Here is a tiny trained network, its code and every weight. The questions are about switching its units off for an input and a target symbol, where a switched-off unit gives its printed mean instead of its output.

import numpy as np


def w(rows, s, z=0):
    codes = np.array(rows[::2]) - 128.0
    scale = np.full(codes.shape[1], s)
    scale[-1] = z or s
    return codes * scale


def f(y):
    return np.maximum(y, 0)


def softmax(a):
    e = np.exp(a - a.max(-1, keepdims=True))
    return e / e.sum(-1, keepdims=True)


def log_softmax(a):
    a = a - a.max(-1, keepdims=True)
    return a - np.log(np.exp(a).sum(-1, keepdims=True))


def net(x, mask):
    ids = ['ΣΨαεηλμξπτω'.index(c) for c in x.split()]
    T = len(ids)
    res = E[ids] + P[:T]
    u = 0
    for l in range(2):
        r = res
        for j in range(3):
            rows = slice(2 * j, 2 * j + 2)
            q, k, v = (r @ M[l][rows].T for M in (Q, K, V))
            z = softmax(np.where(np.tri(T) > 0, q @ k.T / 2**0.5, -1e9)) @ v
            o = O[l][rows]
            res = res + np.where(mask[u + j], z, o[:, -1]) @ o[:, :-1]
        u += 3
        y = f(res @ A[l][:, :-1].T + A[l][:, -1])
        res = res + np.where(mask[u : u + 8], y, B[l][:, -1]) @ B[l][:, :-1]
        u += 8
    return log_softmax(res[-1] @ U[:, :-1].T + U[:, -1])


Q, K, V, O, A, B = {}, {}, {}, {}, {}, {}
E = w([
[81,133,164,4,78,201,47],'Σ',
[136,61,132,147,130,52,108],'Ψ',
[117,52,149,141,178,167,112],'α',
[62,66,139,166,39,195,233],'ε',
[37,101,178,55,109,88,161],'η',
[121,222,44,62,59,61,124],'λ',
[206,82,144,168,137,190,150],'μ',
[103,125,136,130,206,76,163],'ξ',
[86,214,135,8,111,152,168],'π',
[233,189,92,175,223,110,198],'τ',
[211,197,125,79,119,192,186],'ω',
],0.013)
P = w([
[102,173,107,151,114,137,88],'0',
[116,163,145,119,135,136,84],'1',
[157,102,103,108,167,118,168],'2',
[178,133,165,116,43,109,85],'3',
[104,154,139,150,167,157,121],'4',
[176,74,87,81,164,144,132],'5',
[188,164,208,131,79,91,130],'6',
[102,152,145,152,182,168,130],'7',
[160,24,7,117,102,138,182],'8',
[192,188,187,175,85,58,193],'9',
[101,151,150,154,190,181,131],'10',
],0.018)
Q[0] = w([
[82,91,98,132,159,146,140],'L0H1',
[99,100,112,129,124,85,98],'L0H1',
[101,151,99,105,83,150,177],'L0H2',
[134,73,208,194,81,245,177],'L0H2',
[188,122,160,117,57,124,156],'L0H3',
[113,133,136,127,143,96,127],'L0H3',
],0.011)
K[0] = w([
[106,85,130,113,177,105,84],'L0H1',
[94,104,117,143,109,86,117],'L0H1',
[80,198,112,136,95,130,178],'L0H2',
[110,102,181,149,111,247,182],'L0H2',
[128,80,106,92,135,115,87],'L0H3',
[115,134,141,97,135,76,110],'L0H3',
],0.011)
V[0] = w([
[224,209,177,176,48,1,109],'L0H1',
[225,106,176,216,132,147,115],'L0H1',
[159,113,20,4,132,152,207],'L0H2',
[131,62,53,137,117,152,168],'L0H2',
[138,97,119,147,170,30,95],'L0H3',
[103,201,202,199,85,74,66],'L0H3',
],0.0039)
O[0] = w([
[55,83,120,151,83,133,59,246],'L0H1',
[75,156,134,81,107,99,122,188],'L0H1',
[124,51,171,140,148,132,215,172],'L0H2',
[146,150,196,74,152,135,146,181],'L0H2',
[114,162,97,135,72,203,169,127],'L0H3',
[145,254,61,254,209,95,140,62],'L0H3',
],0.0067,0.0012)
A[0] = w([
[130,125,143,108,254,161,58,121],'L0N1',
[102,142,218,155,73,175,160,26],'L0N2',
[158,130,86,120,100,59,127,189],'L0N3',
[117,115,136,60,194,165,187,106],'L0N4',
[125,152,111,89,172,84,121,3],'L0N5',
[142,133,124,194,75,126,129,177],'L0N6',
[54,197,253,193,236,203,115,46],'L0N7',
[108,139,107,113,54,123,169,52],'L0N8',
],0.0088,0.0027)
B[0] = w([
[96,123,47,173,2,98,153,217],'L0N1',
[149,139,112,135,146,37,104,212],'L0N2',
[152,107,193,61,89,105,116,206],'L0N3',
[134,72,135,106,215,151,150,229],'L0N4',
[119,202,99,139,192,101,169,139],'L0N5',
[93,159,188,98,128,166,110,194],'L0N6',
[151,153,144,135,14,109,193,254],'L0N7',
[179,148,158,105,202,166,95,184],'L0N8',
],0.0085,0.0053)
Q[1] = w([
[115,118,29,173,178,118,146],'L1H1',
[182,112,163,91,209,105,3],'L1H1',
[87,146,94,179,101,144,206],'L1H2',
[60,127,57,157,195,197,156],'L1H2',
[173,182,220,132,93,87,66],'L1H3',
[163,125,147,116,85,148,157],'L1H3',
],0.011)
K[1] = w([
[90,236,249,254,180,148,52],'L1H1',
[100,91,27,149,224,146,22],'L1H1',
[137,185,224,160,95,97,168],'L1H2',
[66,238,176,229,193,162,73],'L1H2',
[195,50,32,5,111,125,144],'L1H3',
[191,39,137,166,16,105,194],'L1H3',
],0.0074)
V[1] = w([
[33,32,98,155,109,40,101],'L1H1',
[158,99,164,184,83,194,101],'L1H1',
[113,117,69,191,183,163,150],'L1H2',
[248,135,65,137,142,86,87],'L1H2',
[195,132,202,187,125,67,152],'L1H3',
[121,106,136,217,151,152,98],'L1H3',
],0.012)
O[1] = w([
[57,46,92,175,115,37,71,123],'L1H1',
[249,87,189,89,88,146,44,126],'L1H1',
[145,147,141,142,75,90,175,2],'L1H2',
[237,143,18,192,152,174,98,175],'L1H2',
[136,89,176,255,138,125,96,176],'L1H3',
[196,104,145,125,56,45,145,53],'L1H3',
],0.01,0.0063)
A[1] = w([
[39,130,102,74,40,159,39,186],'L1N1',
[104,196,206,90,119,111,177,28],'L1N2',
[134,116,62,156,1,53,97,86],'L1N3',
[145,82,207,43,133,181,157,1],'L1N4',
[155,190,115,209,42,124,44,61],'L1N5',
[55,125,140,154,193,196,159,157],'L1N6',
[202,70,125,137,70,155,135,110],'L1N7',
[87,229,214,160,164,53,17,157],'L1N8',
],0.0073,0.0059)
B[1] = w([
[173,102,122,119,196,86,186,253],'L1N1',
[110,76,169,140,82,212,145,196],'L1N2',
[118,110,84,135,23,243,99,226],'L1N3',
[119,97,64,254,124,135,97,212],'L1N4',
[187,131,110,91,174,45,163,226],'L1N5',
[144,144,104,41,97,31,81,252],'L1N6',
[30,189,96,39,99,17,87,252],'L1N7',
[70,121,150,213,196,110,87,238],'L1N8',
],0.0094,0.0066)
U = w([
[199,2,115,57,178,97,192,176],'Σ',
[154,65,87,152,160,114,67,250],'Ψ',
[112,68,69,91,49,138,90,57],'α',
[131,79,200,123,114,128,104,211],'ε',
[86,109,138,101,141,49,133,13],'η',
[90,167,96,97,163,112,50,3],'λ',
[164,134,171,84,100,60,71,96],'μ',
[73,136,63,168,82,96,165,40],'ξ',
[76,124,105,77,93,133,145,89],'π',
[162,130,98,155,122,68,187,63],'τ',
[157,112,119,124,111,182,89,158],'ω',
],0.0068,0.0042)

Each question gives the input, a string of symbols that net reads in full, and the target symbol t.
The units are the heads (2 rows each of Q, K, V and O) and the neurons (one row each of A and B). Each row of codes is followed by its name. A weight is (code - 128) times the scale printed after its matrix; where a second scale follows, it is the last column's (O, A, B and U).
mask holds one flag per unit, layer by layer, with each layer's heads first. A switched-off unit (its flag False) gives its mean, the last column of its rows in O or B, instead of its output. The means were averaged over made-up inputs and are rounded, as every weight is.
A unit's drop is (log p(t) with every unit on - log p(t) with that unit switched off) / (log p(t) with every unit on - log p(t) with every unit switched off).
The circuit of an input: a set's keep is (log p(t) with only the set's units on - log p(t) with every unit switched off) / (log p(t) with every unit on - log p(t) with every unit switched off). Starting from the 12 units with the biggest drops (on a tie, the unit counted first), units are removed one at a time, each time the one whose removal leaves the highest keep (on an exact tie, the one counted first), for as long as the keep stays at least 0.8.
units of the circuit, in order: the units of the circuit, biggest drop first
most important unit: the unit with the biggest drop
top k neurons: the k neurons with the biggest drops, biggest first
top k neurons in layer l: the k neurons of layer l with the biggest drops, biggest first
heads that matter: for each layer, one digit per head in row order, 1 if its drop is at least 0.15 and else 0, layers parted by /
input ω ε λ, target Σ: heads that matter => 010 / 000
input Ψ ω π, target Σ: most important unit => L0N4
input η η Σ μ, target Σ: heads that matter => 000 / 001
input μ λ τ τ, target τ: heads that matter => 000 / 110
input μ Ψ Ψ ε μ, target μ: heads that matter => 000 / 101
input λ α η Ψ Σ Σ π, target Σ: units of the circuit, in order => L1H3; L1N1; L1N7; L0H3
input ε π ω ε α Ψ μ ε Ψ τ, target Ψ: heads that matter => 000 / 110
input η Ψ ε μ α ε λ η λ λ, target λ: units of the circuit, in order => L1H3; L0N3; L1H2
input α λ ε τ λ τ ω, target τ: units of the circuit, in order => L1H2; L0N1; L1H1; L0N4
input Ψ Ψ μ ξ μ ε Ψ Ψ ε, target Ψ: top 2 neurons => L1N4; L0N8
input ε π τ Ψ τ λ, target Σ: units of the circuit, in order => L0H2; L0N4
input λ ε α Ψ Σ ω Ψ α η μ, target η: units of the circuit, in order => L1H1; L1H2
input Ψ λ Ψ ω Ψ Ψ λ μ Ψ Ψ, target Ψ: units of the circuit, in order => L1H1; L0N3; L1H2
input π λ Ψ η λ λ ε Ψ ε, target Ψ: top neuron => L1N4
input μ Ψ μ Ψ α, target α: top 3 neurons => L0N1; L1N3; L0N7
input ε λ ω Ψ Ψ μ ε ε μ ω, target μ: heads that matter => 000 / 110
input Ψ π Ψ ξ ω Ψ ξ, target Ψ: units of the circuit, in order => L1H1; L1H2
input π α η Ψ Σ π λ, target π: units of the circuit, in order => L1H1; L1H3; L1N2
input λ λ Σ, target Σ: heads that matter => 100 / 001
input ε Σ π ε, target π: top neuron in layer 1 => L1N2
input ε ω Ψ π ω ω μ, target ω: heads that matter => 000 / 101
input π Ψ ξ μ Ψ ε μ, target ε: heads that matter => 010 / 010
input μ ω τ α, target τ: top 2 neurons => L0N4; L1N5
input Ψ Ψ λ Ψ, target λ: heads that matter => 000 / 101
input Ψ μ ε ε, target ε: heads that matter => 000 / 010
input λ Ψ Ψ μ Ψ ω ε, target ω: heads that matter => 000 / 101
input ε μ ε Ψ, target ε: heads that matter => 000 / 010
input Ψ Ψ μ π Ψ Ψ λ, target Ψ: top neuron in layer 1 => L1N8
